141,121,143,153,155,145,124
117,115,125,128,149,122,151
112,132,158,117,117,145,155
result: 112

128,128,128,128
136,152,154,129
129,130,130,128
result: 129

109,113,112,127,129,120,123
118,119,119,127,133,124,122
128,107,111,104,100,114,137
result: 128

128,142,120,109,125
126,109,154,136,126
125,141,145,115,127
result: 125

134,125,128,130
131,128,129,131
122,106,125,142
result: 122

154,131,144,137,112,130,124
149,130,137,130,120,128,126
133,129,131,130,125,128,127
result: 133

114,134,136,125
157,121,148,111
128,142,132,101
result: 128

129,125,129,128,127,128
129,127,129,128,129,127
105,110,125,132,119,132
result: 105
---
[[127 121 130 146 146 136 141 141 127 135 122 123 121 143 130]
 [118 124 128 120 125 126 142 138 118 125 127 126 114 151 148]
 [122 115 121 139 136 130 139 156 138 121 119 130 119 143 145]
 [128 113 131 123 152 128 134 135 118 126 136 130 114 142 139]
 [126 135 125 147 137 134 137 130 112 136 125 122 124 158 134]]	143

[[121 121 130 123 121 115 123 119 124 110 127 134 121 114 129]
 [149 123 142 132 143 121 131 128 124 113 132 123 121 154 133]
 [138 132 135 132 134 138 130 124 121 136 125 130 127 140 135]
 [140 141 143 144 139 126 148 134 128 124 132 143 130 148 155]
 [140 125 136 132 135 151 122 103 102 138 138 133 140 126 123]
 [121 146 123 137 123 117 123 138 150 140 126 133 119 123 128]
 [123 146 127 142 123 130 132 122 129 142 126 146 133 121 139]
 [119 111 116 114 119 133 129 134 131 132 124 111 133 121 124]
 [101 134 115 114 107 110 133 145 144 113 120 131 119 113 140]
 [144 120 137 132 135 136 132 120 117 131 130 124 132 143 138]]	114

[[101 103 140 122 127 115]
 [101 104 140 122 126 116]
 [100 103 140 122 127 116]
 [109 102 140 122 132 115]
 [111 101 140 119 131 118]
 [100 103 140 122 127 116]
 [111 101 140 121 132 116]
 [113 101 140 119 131 117]
 [100 104 140 122 126 116]
 [112 101 140 120 132 117]]	127

[[128 127 129 128 130 130 127 126 128 127 128]
 [128 127 130 128 128 128 128 127 128 129 128]
 [129 128 129 127 129 128 127 127 127 126 127]
 [129 128 128 130 129 129 127 129 126 128 126]
 [128 128 127 128 128 129 131 127 127 125 128]
 [129 129 127 127 130 129 130 128 129 130 128]
 [152 145 146 108 118 102 110  99 145 146 144]
 [129 127 129 127 130 128 127 128 130 126 130]]	127

[[131 128 103 125 130 116 113 134 100 136 123 126 129 129 123]
 [114 125 138 124 128 134 114 117 142 118 120 125 142 133 130]
 [129 127 122 129 127 125 102 144 122 129 128 126 136 132 107]
 [138 125 128 118 127 129 141 102 128 127 124 127 134 131 129]
 [128 128 143 130 128 135 129 113 139 114 126 126 132 129 118]
 [132 128 120 124 128 118 146 116 121 128 129 128 120 130 121]
 [144 128 135 126 129 131 105 148 134 123 128 128 124 130 140]]	129

[[125 146 131 121 132 115 152 147 133 128 127 130 115 127 122 137]
 [129 130 130 128 129 129 130 131 129 130 130 130 129 130 128 129]
 [114 131 123 100 108 100 132 130 120 116 117 117  99 118 103 112]
 [128 128 128 128 128 128 128 128 128 128 128 128 128 128 128 128]
 [126 126 127 121 123 119 126 126 126 123 122 122 119 122 122 124]]	122

[[128 128 128 128 128 128 128 128 128 128 128 128 128 128 128 128]
 [149 104 149 147 133 135 145 128 141 128 119 148 115 103 118 119]
 [117 135 122 116 135 117 128 140 116 142 115 137 133 133 112 105]
 [127 134 137 123 114 117 138 114 138 135 138 128 139 127 134 128]
 [128 128 129 128 128 128 129 128 129 128 128 129 128 128 128 128]]	128
---
[[138 139 133 129]
 [124 128 125 150]
 [133 128 133 125]] -> 129

[104 116 120 134 141 150 128] -> 128

[ 99 133 119 127] -> 127

[128 133 150 152] -> 152

[113 139 127 135 149 115] -> 115

[103 149 117 119 129] -> 129

[116 128 118 103] -> 103
---
[[151 115 113 110 101 121]
 [147 118 119 116 107 124]
 [140 122 122 120 114 125]] ans = 122

[[140 123 104 155]
 [112 148 112 154]
 [128 136 115 155]] ans = 136

[[106 137 134 108 124]
 [126 129 125 100 116]
 [101 139 137 119 129]] ans = 139

[[117 123 149 136 128]
 [122 130 131 152 133]
 [106 137 108 124 122]] ans = 137

[[141 125 133 125]
 [143 126 134 124]
 [102 140 117 130]] ans = 140

[[132 127 124 114 119 128 126]
 [135 132 109 109 103 115 127]
 [121 128 126 150 135 121 132]] ans = 128
